Below is a small trained network, with its code and all its weights. Each question gives an input and a class and asks what happens when units are switched off, that is, made to give their printed mean instead of their output.

import numpy as np


def w(rows, s, z=0):
    codes = np.array(rows[::2]) - 128.0
    scale = np.full(codes.shape[1], s)
    scale[-1] = z or s
    return codes * scale


def f(y):
    return np.maximum(y, 0)


def log_softmax(a):
    a = a - a.max(-1, keepdims=True)
    return a - np.log(np.exp(a).sum(-1, keepdims=True))


def net(x, mask):
    res = np.array(x, float).reshape(1, 6) / 4 @ E
    y = f(res @ A[0][:, :-1].T + A[0][:, -1])
    res = res + np.where(mask, y, B[0][:, -1]) @ B[0][:, :-1]
    return log_softmax(res[-1] @ U[:, :-1].T + U[:, -1])


A, B = {}, {}
E = w([
[83,194,158,84,72,210,142,157,110,99,130,118],'x0',
[120,125,117,131,101,190,221,130,136,190,106,132],'x1',
[160,105,43,201,71,142,142,163,68,150,84,64],'x2',
[98,152,66,95,175,214,105,247,37,74,102,244],'x3',
[185,172,72,122,187,161,198,160,108,161,255,190],'x4',
[187,136,71,83,215,95,145,78,113,92,55,48],'x5',
],0.0095)
A[0] = w([
[105,138,76,150,145,137,202,128,141,160,57,133,104],'N0',
[169,106,161,117,110,150,115,87,132,146,54,69,124],'N1',
[145,95,142,145,89,147,132,190,111,110,81,146,73],'N2',
[156,120,103,160,173,103,141,118,129,125,69,76,1],'N3',
[96,116,135,184,135,128,77,159,123,101,148,200,174],'N4',
[69,85,101,155,56,169,128,202,66,134,74,78,87],'N5',
[97,144,119,110,192,86,142,121,150,118,191,100,28],'N6',
[131,123,155,158,101,84,96,38,183,148,118,120,253],'N7',
[152,195,147,105,146,93,103,116,112,109,174,94,118],'N8',
[76,125,169,163,57,94,105,101,155,124,100,42,85],'N9',
[137,23,186,181,137,31,111,10,203,176,136,94,159],'N10',
[63,197,203,133,86,185,156,178,170,153,212,234,161],'N11',
[135,138,149,128,141,95,76,209,144,137,184,240,122],'N12',
[69,159,178,69,145,133,78,129,156,52,43,133,122],'N13',
[99,128,176,108,126,90,85,110,133,112,118,105,87],'N14',
[149,82,93,191,129,140,142,105,135,197,156,125,74],'N15',
],0.011,0.0045)
B[0] = w([
[96,75,178,55,95,147,148,129,108,179,125,96,163],'N0',
[82,140,144,117,93,96,84,125,138,101,149,145,178],'N1',
[151,118,98,124,133,136,130,98,95,139,100,169,158],'N2',
[149,74,147,89,109,139,176,117,145,160,158,121,161],'N3',
[124,125,117,130,164,150,105,165,149,112,76,156,180],'N4',
[144,99,117,113,150,79,87,176,98,140,55,148,194],'N5',
[172,128,83,133,163,119,128,151,89,125,86,122,154],'N6',
[114,152,151,138,114,120,166,75,156,141,173,100,210],'N7',
[169,92,63,105,152,149,139,157,159,137,127,133,157],'N8',
[124,211,94,153,137,101,100,125,189,63,219,87,198],'N9',
[88,172,165,131,81,132,169,5,129,69,190,117,255],'N10',
[203,83,64,85,109,232,178,101,77,197,170,95,240],'N11',
[65,96,157,139,145,120,80,151,129,142,73,158,200],'N12',
[26,121,184,133,58,124,92,95,76,104,82,166,192],'N13',
[126,126,164,102,109,141,128,121,119,128,158,120,164],'N14',
[87,172,153,97,97,130,78,148,121,130,132,139,163],'N15',
],0.012,0.022)
U = w([
[210,188,30,210,215,90,68,238,203,109,111,123,59],'0',
[138,153,118,80,115,171,247,81,154,140,192,100,145],'1',
[106,83,126,93,138,152,68,207,124,173,2,188,254],'2',
[47,214,191,135,105,64,93,83,181,69,129,135,107],'3',
],0.0085,0.0019)

Each question gives the input, the list of numbers given to net, and the class t.
The units are the neurons (one row each of A and B). Each row of codes is followed by its name. A weight is (code - 128) times the scale printed after its matrix; where a second scale follows, it is the last column's (A, B and U).
mask holds one flag per neuron, in row order. A switched-off neuron (its flag False) gives its mean, the last column of its row in B, instead of its output. The means were averaged over made-up inputs and are rounded, as every weight is.
A unit's drop is (log p(t) with every unit on - log p(t) with that unit switched off) / (log p(t) with every unit on - log p(t) with every unit switched off).
The circuit of an input: a set's keep is (log p(t) with only the set's units on - log p(t) with every unit switched off) / (log p(t) with every unit on - log p(t) with every unit switched off). Starting from the 12 units with the biggest drops (on a tie, the unit counted first), units are removed one at a time, each time the one whose removal leaves the highest keep (on an exact tie, the one counted first), for as long as the keep stays at least 0.8.
circuit, biggest first: the units of the circuit, biggest drop first
unit that matters most: the unit with the biggest drop
top k neurons: the k neurons with the biggest drops, biggest first
drop when u is switched off: that unit's drop, to one decimal
input [-6,8,8,2,-7,1], class 2: circuit, biggest first => N5
input [-8,-1,7,-4,1,-1], class 3: top 2 neurons => N11, N15
input [3,2,2,0,-2,6], class 3: top 4 neurons => N11, N1, N12, N4
input [-3,-5,4,-8,0,7], class 3: top 2 neurons => N11, N1
input [8,-2,0,3,-3,8], class 2: top 3 neurons => N10, N9, N7
input [0,1,-6,4,4,-5], class 2: top 2 neurons => N12, N10
input [3,-6,-3,-1,-1,-4], class 1: top 3 neurons => N11, N5, N1
input [-3,2,2,-3,3,-2], class 3: top 2 neurons => N11, N15
input [5,-6,8,-3,-2,-5], class 0: top 3 neurons => N10, N13, N5
input [3,6,5,1,-6,2], class 2: top 2 neurons => N10, N5
input [5,-2,1,-1,6,6], class 0: top 3 neurons => N10, N11, N7
input [-8,-3,8,-4,7,-7], class 3: drop when N11 is switched off => 0.2
input [5,-4,5,-8,0,-4], class 3: drop when N11 is switched off => 0.3
input [5,0,6,4,0,1], class 2: drop when N11 is switched off => 0.0
input [-1,-4,1,5,8,6], class 0: unit that matters most => N13
input [-6,-2,0,-8,2,-4], class 3: drop when N11 is switched off => 1.8
